Below is a small trained network, with its code and all its weights. Each question gives an input and a class and asks what happens when units are switched off, that is, made to give their printed mean instead of their output.

import numpy as np


def w(rows, s, z=0):
    codes = np.array(rows[::2]) - 128.0
    scale = np.full(codes.shape[1], s)
    scale[-1] = z or s
    return codes * scale


def f(y):
    return np.maximum(y, 0)


def log_softmax(a):
    a = a - a.max(-1, keepdims=True)
    return a - np.log(np.exp(a).sum(-1, keepdims=True))


def net(x, mask):
    res = np.array(x, float).reshape(1, 4) / 4 @ E
    y = f(res @ A[0][:, :-1].T + A[0][:, -1])
    res = res + np.where(mask, y, B[0][:, -1]) @ B[0][:, :-1]
    return log_softmax(res[-1] @ U[:, :-1].T + U[:, -1])


A, B = {}, {}
E = w([
[121,108,133,74,60,224,171,101,59],'x0',
[223,116,47,196,125,154,76,63,131],'x1',
[208,110,214,162,72,109,208,121,169],'x2',
[158,104,123,156,66,152,87,255,101],'x3',
],0.0089)
A[0] = w([
[141,153,152,123,143,126,153,87,145,110],'N0',
[93,130,130,113,154,108,146,10,117,98],'N1',
[149,115,120,137,101,135,102,226,112,139],'N2',
[122,112,118,106,129,118,136,84,131,145],'N3',
[74,120,190,109,135,116,155,158,134,107],'N4',
[81,127,170,107,147,83,139,162,139,114],'N5',
[38,134,36,107,164,158,48,134,111,112],'N6',
[134,125,112,133,149,94,129,147,146,209],'N7',
[110,130,129,132,145,125,146,94,117,147],'N8',
[189,108,75,158,119,155,89,91,142,113],'N9',
[175,125,147,130,112,145,149,118,144,109],'N10',
[143,130,148,115,98,169,143,101,108,154],'N11',
[118,130,122,130,155,62,122,100,150,121],'N12',
[167,131,201,122,103,97,170,131,140,97],'N13',
[128,106,136,91,107,192,163,114,98,86],'N14',
[159,140,114,157,112,123,99,110,111,100],'N15',
[224,126,52,142,132,151,91,87,131,121],'N16',
[116,131,136,114,118,141,120,117,123,254],'N17',
[163,132,103,139,92,159,95,232,125,118],'N18',
[206,115,198,161,110,136,147,127,146,126],'N19',
[156,143,151,136,122,110,138,127,141,124],'N20',
[107,133,97,108,116,168,136,120,107,105],'N21',
[70,127,94,107,136,122,124,152,119,115],'N22',
[82,121,146,117,149,104,142,48,150,142],'N23',
[152,121,111,129,140,115,132,126,122,120],'N24',
[43,123,181,78,125,111,136,175,118,132],'N25',
[178,139,130,144,137,137,107,109,107,107],'N26',
[163,115,101,144,130,128,100,89,117,114],'N27',
[102,132,103,136,150,156,77,118,124,164],'N28',
[117,135,122,88,96,207,170,71,117,121],'N29',
[127,122,137,153,114,127,116,174,108,96],'N30',
[103,122,111,115,110,198,119,110,116,145],'N31',
[141,129,133,95,102,188,112,109,116,105],'N32',
[146,132,126,164,192,7,76,159,177,118],'N33',
[180,133,165,152,109,114,160,104,134,157],'N34',
],0.012,0.0099)
B[0] = w([
[145,124,135,110,143,128,110,129,156,161],'N0',
[173,133,146,105,166,151,96,128,188,199],'N1',
[159,133,129,110,178,163,94,122,149,233],'N2',
[135,124,123,114,148,148,116,134,123,165],'N3',
[99,150,132,138,125,131,160,113,153,187],'N4',
[105,147,137,148,110,144,151,112,150,181],'N5',
[167,103,142,87,114,41,150,104,151,248],'N6',
[121,121,91,136,136,144,129,148,54,206],'N7',
[139,128,118,119,146,148,120,132,127,163],'N8',
[93,150,140,137,137,138,167,117,151,213],'N9',
[137,119,128,116,113,98,141,130,141,170],'N10',
[123,129,128,150,122,119,114,145,90,193],'N11',
[144,121,149,149,123,138,99,137,136,177],'N12',
[146,113,128,110,121,76,148,101,146,191],'N13',
[136,123,156,180,92,121,106,132,149,183],'N14',
[113,142,136,134,121,134,138,120,150,162],'N15',
[82,158,133,140,139,148,173,110,147,237],'N16',
[105,138,47,119,181,164,147,148,4,240],'N17',
[170,131,145,112,174,160,93,123,166,235],'N18',
[141,111,121,96,130,76,138,116,125,221],'N19',
[129,122,129,114,127,106,130,124,121,158],'N20',
[143,122,153,145,101,105,123,130,143,159],'N21',
[136,117,132,126,110,99,151,110,151,176],'N22',
[153,133,123,109,171,160,107,131,148,196],'N23',
[118,129,126,131,115,132,130,119,131,144],'N24',
[94,161,134,142,145,143,172,107,143,223],'N25',
[117,144,131,128,119,130,141,120,143,162],'N26',
[105,140,139,135,128,137,151,126,142,177],'N27',
[132,117,112,101,127,101,149,133,92,198],'N28',
[139,124,161,179,98,126,102,140,122,203],'N29',
[148,129,137,129,135,142,109,115,166,162],'N30',
[129,125,135,154,113,118,118,141,104,187],'N31',
[131,128,154,161,112,124,113,136,133,169],'N32',
[138,124,170,197,72,127,102,146,95,241],'N33',
[138,120,112,97,137,93,141,123,100,208],'N34',
],0.032,0.011)
U = w([
[46,212,137,136,132,169,216,85,166,133],'0',
[173,72,117,57,112,24,156,98,121,113],'1',
[197,139,133,83,189,215,40,141,183,127],'2',
[150,124,197,217,63,130,72,175,86,112],'3',
[102,122,2,95,140,169,126,176,41,255],'4',
[103,134,118,108,66,156,91,147,158,87],'5',
[103,107,102,106,108,145,102,181,172,93],'6',
[93,91,127,75,79,156,115,111,164,92],'7',
],0.0091,0.0047)

Each question gives the input, the list of numbers given to net, and the class t.
The units are the neurons (one row each of A and B). Each row of codes is followed by its name. A weight is (code - 128) times the scale printed after its matrix; where a second scale follows, it is the last column's (A, B and U).
mask holds one flag per neuron, in row order. A switched-off neuron (its flag False) gives its mean, the last column of its row in B, instead of its output. The means were averaged over made-up inputs and are rounded, as every weight is.
A unit's drop is (log p(t) with every unit on - log p(t) with that unit switched off) / (log p(t) with every unit on - log p(t) with every unit switched off).
The circuit of an input: a set's keep is (log p(t) with only the set's units on - log p(t) with every unit switched off) / (log p(t) with every unit on - log p(t) with every unit switched off). Starting from the 12 units with the biggest drops (on a tie, the unit counted first), units are removed one at a time, each time the one whose removal leaves the highest keep (on an exact tie, the one counted first), for as long as the keep stays at least 0.8.
units of the circuit, in order: the units of the circuit, biggest drop first
top k neurons: the k neurons with the biggest drops, biggest first
drop of u: that unit's drop, to one decimal
input [-4,-5,-4,8], class 2: units of the circuit, in order -> [N2]
input [-8,6,6,-8], class 2: top 2 neurons -> [N1; N23]
input [-3,7,-5,-8], class 2: top 3 neurons -> [N1; N23; N25]
input [-1,-5,-8,-8], class 1: top 2 neurons -> [N6; N18]
input [8,-2,4,-7], class 3: top 2 neurons -> [N29; N14]
input [2,-5,-6,0], class 1: top 3 neurons -> [N6; N16; N9]
input [-1,1,6,7], class 2: top 4 neurons -> [N18; N2; N6; N28]
input [-2,3,-5,-5], class 1: top 3 neurons -> [N6; N18; N2]
input [8,-7,3,-2], class 3: top 4 neurons -> [N29; N14; N16; N11]
input [7,0,-7,-3], class 1: top 2 neurons -> [N6; N33]
input [-7,7,4,5], class 0: top 2 neurons -> [N16; N9]
input [-7,-8,6,7], class 0: top 2 neurons -> [N25; N4]
input [6,3,4,-3], class 3: top 2 neurons -> [N29; N6]
input [-6,3,-5,-8], class 2: units of the circuit, in order -> [N1]
input [-3,3,-8,-2], class 1: drop of N6 -> 4.6
input [1,8,0,7], class 0: drop of N9 -> 0.5
input [1,0,-7,5], class 1: drop of N6 -> 3.6
